Here is a tiny trained network, its code and every weight. The questions are about switching its units off for an input and a target symbol, where a switched-off unit gives its printed mean instead of its output.

import numpy as np


def w(rows, s, z=0):
    codes = np.array(rows[::2]) - 128.0
    scale = np.full(codes.shape[1], s)
    scale[-1] = z or s
    return codes * scale


def norm(h):
    return h / np.sqrt((h * h).mean(-1, keepdims=True) + 1e-5)


def f(y):
    return y / 2 * (1 + np.tanh(0.7978845608 * (y + 0.044715 * y**3)))


def softmax(a):
    e = np.exp(a - a.max(-1, keepdims=True))
    return e / e.sum(-1, keepdims=True)


def log_softmax(a):
    a = a - a.max(-1, keepdims=True)
    return a - np.log(np.exp(a).sum(-1, keepdims=True))


def net(x, mask):
    ids = ['αβγδεζηθλμξσφω'.index(c) for c in x.split()]
    T = len(ids)
    res = E[ids] + P[:T]
    u = 0
    for l in range(3):
        q, k, v = (norm(res) @ M[l].T for M in (Q, K, V))
        z = softmax(np.where(np.tri(T) > 0, q @ k.T / 3**0.5, -1e9)) @ v
        res = res + np.where(mask[u], z, O[l][:, -1]) @ O[l][:, :-1]
        u += 1
        y = f(norm(res) @ A[l][:, :-1].T + A[l][:, -1])
        res = res + np.where(mask[u : u + 4], y, B[l][:, -1]) @ B[l][:, :-1]
        u += 4
    return log_softmax(norm(res)[-1] @ U[:, :-1].T + U[:, -1])


Q, K, V, O, A, B = {}, {}, {}, {}, {}, {}
E = w([
[124,141,122,126],'α',
[169,127,125,147],'β',
[105,147,69,45],'γ',
[213,104,160,124],'δ',
[78,127,147,107],'ε',
[127,90,144,131],'ζ',
[248,125,49,198],'η',
[120,152,95,112],'θ',
[119,115,78,86],'λ',
[39,160,94,111],'μ',
[122,103,176,126],'ξ',
[82,123,171,79],'σ',
[162,178,82,223],'φ',
[88,93,91,205],'ω',
],0.017)
P = w([
[254,201,133,186],'0',
[97,92,55,87],'1',
[159,216,187,154],'2',
[121,68,119,67],'3',
[188,190,156,198],'4',
[143,45,134,90],'5',
],0.0091)
Q[0] = w([
[149,168,231,107],'0.h0',
[76,141,173,226],'0.h0',
[3,232,75,40],'0.h0',
],0.0074)
K[0] = w([
[11,165,125,95],'0.h0',
[27,133,97,187],'0.h0',
[89,143,168,2],'0.h0',
],0.0063)
V[0] = w([
[2,118,200,145],'0.h0',
[134,165,40,149],'0.h0',
[42,40,143,121],'0.h0',
],0.0049)
O[0] = w([
[246,133,60,238,1],'0.h0',
[205,197,49,29,154],'0.h0',
[206,151,2,212,29],'0.h0',
],0.0071,0.006)
A[0] = w([
[89,97,249,162,125],'0.n0',
[117,137,171,135,8],'0.n1',
[137,160,153,110,188],'0.n2',
[192,76,94,156,252],'0.n3',
],0.015,0.0024)
B[0] = w([
[239,164,51,166,255],'0.n0',
[151,30,109,115,144],'0.n1',
[172,113,67,254,193],'0.n2',
[106,152,229,80,145],'0.n3',
],0.0063,0.0086)
Q[1] = w([
[162,185,188,56],'1.h0',
[31,3,162,46],'1.h0',
[234,242,109,135],'1.h0',
],0.0068)
K[1] = w([
[143,130,169,151],'1.h0',
[137,2,149,24],'1.h0',
[134,200,139,165],'1.h0',
],0.0084)
V[1] = w([
[165,78,31,64],'1.h0',
[210,40,176,200],'1.h0',
[254,221,178,139],'1.h0',
],0.0074)
O[1] = w([
[161,158,54,98,160],'1.h0',
[175,178,139,2,168],'1.h0',
[129,71,165,92,254],'1.h0',
],0.0073,0.0084)
A[1] = w([
[122,111,126,82,149],'1.n0',
[120,100,22,194,220],'1.n1',
[141,9,104,179,254],'1.n2',
[216,127,196,254,90],'1.n3',
],0.0084,0.003)
B[1] = w([
[117,215,140,159,197],'1.n0',
[29,16,114,140,183],'1.n1',
[53,119,231,9,202],'1.n2',
[85,184,253,209,254],'1.n3',
],0.007,0.0033)
Q[2] = w([
[38,244,96,210],'2.h0',
[111,132,54,132],'2.h0',
[174,152,106,68],'2.h0',
],0.011)
K[2] = w([
[105,21,70,247],'2.h0',
[116,110,33,103],'2.h0',
[94,50,125,104],'2.h0',
],0.011)
V[2] = w([
[107,144,18,221],'2.h0',
[231,105,64,194],'2.h0',
[72,141,42,254],'2.h0',
],0.0075)
O[2] = w([
[215,100,188,65,35],'2.h0',
[209,129,64,26,123],'2.h0',
[254,252,92,80,12],'2.h0',
],0.0066,0.011)
A[2] = w([
[15,109,136,159,108],'2.n0',
[234,142,159,137,97],'2.n1',
[143,58,144,252,5],'2.n2',
[105,2,179,74,192],'2.n3',
],0.0074,0.0026)
B[2] = w([
[170,172,5,90,189],'2.n0',
[188,196,13,254,141],'2.n1',
[190,38,159,53,151],'2.n2',
[64,178,61,65,254],'2.n3',
],0.0067,0.0091)
U = w([
[27,131,17,106,194],'α',
[69,71,171,2,180],'β',
[172,132,94,184,73],'γ',
[179,137,75,195,40],'δ',
[77,208,193,177,7],'ε',
[253,90,196,37,148],'ζ',
[193,166,116,101,28],'η',
[143,176,106,156,98],'θ',
[145,242,189,201,208],'λ',
[171,239,96,85,4],'μ',
[242,167,26,131,75],'ξ',
[114,237,125,206,95],'σ',
[66,135,145,229,42],'φ',
[190,116,93,176,141],'ω',
],0.0096,0.0038)

Each question gives the input, a string of symbols that net reads in full, and the target symbol t.
The units are the heads (3 rows each of Q, K, V and O) and the neurons (one row each of A and B). Each row of codes is followed by its name. A weight is (code - 128) times the scale printed after its matrix; where a second scale follows, it is the last column's (O, A, B and U).
mask holds one flag per unit, layer by layer, with each layer's heads first. A switched-off unit (its flag False) gives its mean, the last column of its rows in O or B, instead of its output. The means were averaged over made-up inputs and are rounded, as every weight is.
A unit's drop is (log p(t) with every unit on - log p(t) with that unit switched off) / (log p(t) with every unit on - log p(t) with every unit switched off).
The circuit of an input: a set's keep is (log p(t) with only the set's units on - log p(t) with every unit switched off) / (log p(t) with every unit on - log p(t) with every unit switched off). Starting from the 12 units with the biggest drops (on a tie, the unit counted first), units are removed one at a time, each time the one whose removal leaves the highest keep (on an exact tie, the one counted first), for as long as the keep stays at least 0.8.
circuit, biggest first: the units of the circuit, biggest drop first
unit that matters most: the unit with the biggest drop
top k neurons: the k neurons with the biggest drops, biggest first
k most important neurons of layer l: the k neurons of layer l with the biggest drops, biggest first
input ω η β δ, target α: circuit, biggest first	2.h0; 2.n3
input θ μ φ δ σ, target λ: unit that matters most	1.n3
input δ η δ φ φ φ, target β: circuit, biggest first	1.n2; 1.h0
input φ δ β, target λ: top 2 neurons	1.n3; 0.n0
input δ μ δ φ δ, target λ: top 2 neurons	1.n3; 0.n0
input δ β δ, target ζ: top 4 neurons	0.n0; 0.n2; 2.n0; 1.n1
input δ δ β, target ζ: top 2 neurons	0.n0; 2.n2
input φ η α, target λ: top 3 neurons	1.n3; 0.n2; 0.n0
input μ β δ μ η η, target β: top 2 neurons	2.n1; 0.n3
input η β β, target β: top 2 neurons	2.n2; 0.n1
input η δ β, target β: top 2 neurons	0.n1; 2.n2
input η λ β φ η, target λ: 3 most important neurons of layer 0	0.n1; 0.n0; 0.n3
input β δ α, target ζ: top 3 neurons	2.n2; 0.n0; 0.n2
input δ δ δ, target ζ: circuit, biggest first	0.n0
input γ ω δ φ φ, target λ: top 2 neurons	0.n0; 1.n3
input δ γ δ δ β, target ζ: 2 most important neurons of layer 0	0.n0; 0.n1
input δ λ φ φ δ, target λ: 2 most important neurons of layer 1	1.n3; 1.n1
input δ δ δ φ η, target λ: 3 most important neurons of layer 0	0.n0; 0.n3; 0.n1
input η β ω δ, target α: 3 most important neurons of layer 2	2.n3; 2.n0; 2.n2
input μ δ β η φ σ, target α: most important neuron of layer 2	2.n0
